Here is a tiny trained network, its code and every weight. The questions are about switching its units off for an input and a class, where a switched-off unit gives its printed mean instead of its output.

import numpy as np


def w(rows, s, z=0):
    codes = np.array(rows[::2]) - 128.0
    scale = np.full(codes.shape[1], s)
    scale[-1] = z or s
    return codes * scale


def f(y):
    return y / 2 * (1 + np.tanh(0.7978845608 * (y + 0.044715 * y**3)))


def log_softmax(a):
    a = a - a.max(-1, keepdims=True)
    return a - np.log(np.exp(a).sum(-1, keepdims=True))


def net(x, mask):
    res = np.array(x, float).reshape(1, 6) / 4 @ E
    y = f(res @ A[0][:, :-1].T + A[0][:, -1])
    res = res + np.where(mask, y, B[0][:, -1]) @ B[0][:, :-1]
    return log_softmax(res[-1] @ U[:, :-1].T + U[:, -1])


A, B = {}, {}
E = w([
[106,193,155,118,127,191,143,254,37,46,182],'x0',
[6,72,178,124,62,191,59,64,73,165,156],'x1',
[128,130,130,126,126,124,127,122,130,126,131],'x2',
[154,142,47,31,180,175,157,44,29,142,148],'x3',
[111,232,187,193,112,145,184,57,72,123,35],'x4',
[165,166,77,254,90,177,171,103,146,188,251],'x5',
],0.0085)
A[0] = w([
[142,162,90,193,85,164,169,124,106,153,227,93],'N0',
[149,188,165,188,123,171,145,97,91,103,56,67],'N1',
[128,86,94,124,120,126,112,141,138,133,153,90],'N2',
[98,138,160,178,102,79,83,162,185,93,103,88],'N3',
[120,107,145,86,148,82,104,114,126,136,61,107],'N4',
[147,58,109,162,120,107,119,64,153,176,87,70],'N5',
[143,102,139,60,152,111,84,163,108,85,74,88],'N6',
[126,129,143,110,103,103,122,132,129,151,141,6],'N7',
[223,168,106,138,182,83,219,175,162,78,133,92],'N8',
[87,113,139,153,78,171,99,100,110,183,181,124],'N9',
[124,140,162,131,142,155,140,173,106,88,166,82],'N10',
[91,159,184,146,102,127,136,210,141,68,162,117],'N11',
[122,77,75,103,132,69,128,47,182,189,55,102],'N12',
[151,108,91,58,147,152,167,60,123,180,128,108],'N13',
[92,150,120,106,145,164,129,195,86,86,121,92],'N14',
[178,94,82,119,127,102,76,169,149,159,227,118],'N15',
[140,141,97,95,190,173,118,104,83,107,149,96],'N16',
[117,84,82,121,127,123,97,166,160,135,161,89],'N17',
[213,181,60,147,210,62,189,171,173,118,95,114],'N18',
[142,142,136,116,133,114,158,140,142,133,116,67],'N19',
[66,62,193,100,106,185,76,96,73,155,132,96],'N20',
[123,162,107,102,138,178,123,158,62,100,154,89],'N21',
[103,101,168,186,96,79,120,172,211,131,103,91],'N22',
[115,115,135,146,135,134,108,141,96,158,103,54],'N23',
[150,114,105,145,145,143,126,134,96,92,114,18],'N24',
[166,118,75,210,110,137,158,77,173,235,170,114],'N25',
[147,133,147,110,132,118,136,123,123,132,131,23],'N26',
[112,104,186,199,83,129,111,178,170,131,120,93],'N27',
[129,166,113,183,115,184,157,152,113,116,213,108],'N28',
[131,103,109,139,151,104,119,79,167,141,93,71],'N29',
[127,179,165,187,108,107,164,64,112,179,60,96],'N30',
[41,97,169,139,49,144,69,92,74,163,148,98],'N31',
[121,142,13,48,187,166,159,57,36,144,143,73],'N32',
[69,100,174,30,167,100,94,147,110,75,6,122],'N33',
[89,204,154,169,121,145,178,69,79,120,50,102],'N34',
[97,79,80,117,144,151,99,151,145,137,173,103],'N35',
[144,161,123,89,151,167,133,151,62,100,168,101],'N36',
[126,52,112,38,141,118,90,161,168,114,167,110],'N37',
[63,143,118,121,107,166,89,130,119,137,152,102],'N38',
],0.015,0.017)
B[0] = w([
[178,146,81,200,168,88,204,105,100,25,83,204],'N0',
[50,177,206,86,176,138,188,177,109,155,128,175],'N1',
[86,147,193,110,120,163,179,135,125,141,138,146],'N2',
[198,89,123,172,166,203,75,112,26,186,90,176],'N3',
[163,135,84,168,130,95,171,141,133,83,149,179],'N4',
[142,57,162,111,81,29,77,144,193,143,207,178],'N5',
[179,158,89,175,133,92,191,105,93,55,136,191],'N6',
[103,137,143,118,117,127,122,142,132,118,77,126],'N7',
[90,147,67,37,61,173,89,16,144,86,79,209],'N8',
[110,124,50,54,83,139,111,37,147,73,60,190],'N9',
[140,96,158,133,99,71,76,164,205,132,142,160],'N10',
[173,54,183,136,106,70,53,188,171,185,215,196],'N11',
[133,58,197,150,50,40,47,185,223,123,181,216],'N12',
[147,87,122,152,184,175,71,133,53,210,90,195],'N13',
[126,79,179,128,77,56,74,153,192,137,159,179],'N14',
[71,219,211,79,161,167,205,202,111,131,148,200],'N15',
[162,84,129,143,142,173,98,162,65,178,99,175],'N16',
[85,172,170,96,150,128,179,186,97,148,127,163],'N17',
[65,122,51,23,57,168,83,8,152,100,81,222],'N18',
[109,120,110,115,134,119,107,107,132,107,152,128],'N19',
[109,149,57,59,73,152,97,28,176,100,81,207],'N20',
[148,83,176,124,68,76,90,157,179,179,161,176],'N21',
[187,73,115,163,198,212,80,114,53,223,97,188],'N22',
[119,104,113,104,146,105,102,115,128,104,149,126],'N23',
[141,104,135,128,84,134,110,106,118,125,184,126],'N24',
[212,132,87,211,126,43,190,174,148,36,158,223],'N25',
[133,127,136,139,111,142,123,140,144,118,99,125],'N26',
[181,81,141,183,198,210,77,87,45,186,56,183],'N27',
[197,121,117,191,129,44,170,170,143,52,152,192],'N28',
[152,90,155,90,86,59,98,169,151,145,177,156],'N29',
[70,205,196,75,168,147,184,220,129,152,167,194],'N30',
[77,123,70,52,81,176,86,50,165,86,98,206],'N31',
[211,75,121,201,209,229,75,115,51,230,67,233],'N32',
[200,188,54,232,146,78,233,125,127,11,125,253],'N33',
[58,190,207,54,201,145,199,211,107,152,158,203],'N34',
[63,200,197,98,153,163,180,174,127,142,97,170],'N35',
[144,63,177,137,132,81,74,170,193,151,192,182],'N36',
[58,208,222,81,176,161,218,185,123,140,146,210],'N37',
[132,126,61,72,101,131,102,103,150,106,160,160],'N38',
],0.011,0.023)
U = w([
[189,167,30,240,117,78,228,128,114,26,132,94],'0',
[66,141,2,9,62,179,79,25,139,97,113,1],'1',
[33,216,198,73,150,165,229,198,101,177,145,125],'2',
[203,73,81,212,157,230,53,125,45,251,115,22],'3',
[140,63,158,156,62,8,37,168,188,158,170,243],'4',
],0.0092,0.0066)

Each question gives the input, the list of numbers given to net, and the class t.
The units are the neurons (one row each of A and B). Each row of codes is followed by its name. A weight is (code - 128) times the scale printed after its matrix; where a second scale follows, it is the last column's (A, B and U).
mask holds one flag per neuron, in row order. A switched-off neuron (its flag False) gives its mean, the last column of its row in B, instead of its output. The means were averaged over made-up inputs and are rounded, as every weight is.
A unit's drop is (log p(t) with every unit on - log p(t) with that unit switched off) / (log p(t) with every unit on - log p(t) with every unit switched off).
The circuit of an input: a set's keep is (log p(t) with only the set's units on - log p(t) with every unit switched off) / (log p(t) with every unit on - log p(t) with every unit switched off). Starting from the 12 units with the biggest drops (on a tie, the unit counted first), units are removed one at a time, each time the one whose removal leaves the highest keep (on an exact tie, the one counted first), for as long as the keep stays at least 0.8.
circuit, biggest first: the units of the circuit, biggest drop first
most important unit: the unit with the biggest drop
top k neurons: the k neurons with the biggest drops, biggest first
drop when u is switched off: that unit's drop, to one decimal
input [-7,4,-4,-1,-8,5], class 2: circuit, biggest first	N15
input [-6,-6,3,8,-4,7], class 3: top 2 neurons	N32; N13
input [3,1,-4,-8,-1,-7], class 3: top 3 neurons	N22; N3; N27
input [5,-7,-8,8,-5,0], class 3: top 2 neurons	N32; N16
input [6,3,3,-8,1,-8], class 0: top 3 neurons	N33; N32; N6
input [0,5,0,-1,4,-4], class 1: top 2 neurons	N31; N20
input [7,0,8,-5,5,6], class 4: top 3 neurons	N11; N33; N10
input [-6,2,5,-6,2,3], class 3: top 3 neurons	N22; N27; N3
input [6,-6,1,3,5,-1], class 1: top 2 neurons	N8; N18
input [-5,4,-2,-7,7,-7], class 0: top 4 neurons	N33; N4; N32; N37
input [-6,1,-8,1,0,-5], class 4: top 2 neurons	N12; N5
input [-2,3,-2,-8,5,-7], class 3: top 4 neurons	N22; N3; N27; N25
input [7,0,6,4,-7,3], class 2: top 4 neurons	N15; N35; N37; N12
input [-7,-1,-4,5,1,2], class 4: most important unit	N12
input [7,6,-1,-5,-7,-7], class 0: top 2 neurons	N33; N6
input [3,-6,-7,3,-6,0], class 1: top 2 neurons	N18; N8
input [-8,-2,6,-1,6,-5], class 4: drop when N12 is switched off	3.8
input [-6,-4,0,6,-1,3], class 3: drop when N4 is switched off	0.0
input [-1,-8,-7,-8,6,-7], class 1: drop when N18 is switched off	1.8
input [-6,5,-1,3,0,5], class 4: circuit, biggest first	N12
input [-4,-5,1,-5,8,-6], class 2: drop when N1 is switched off	0.1
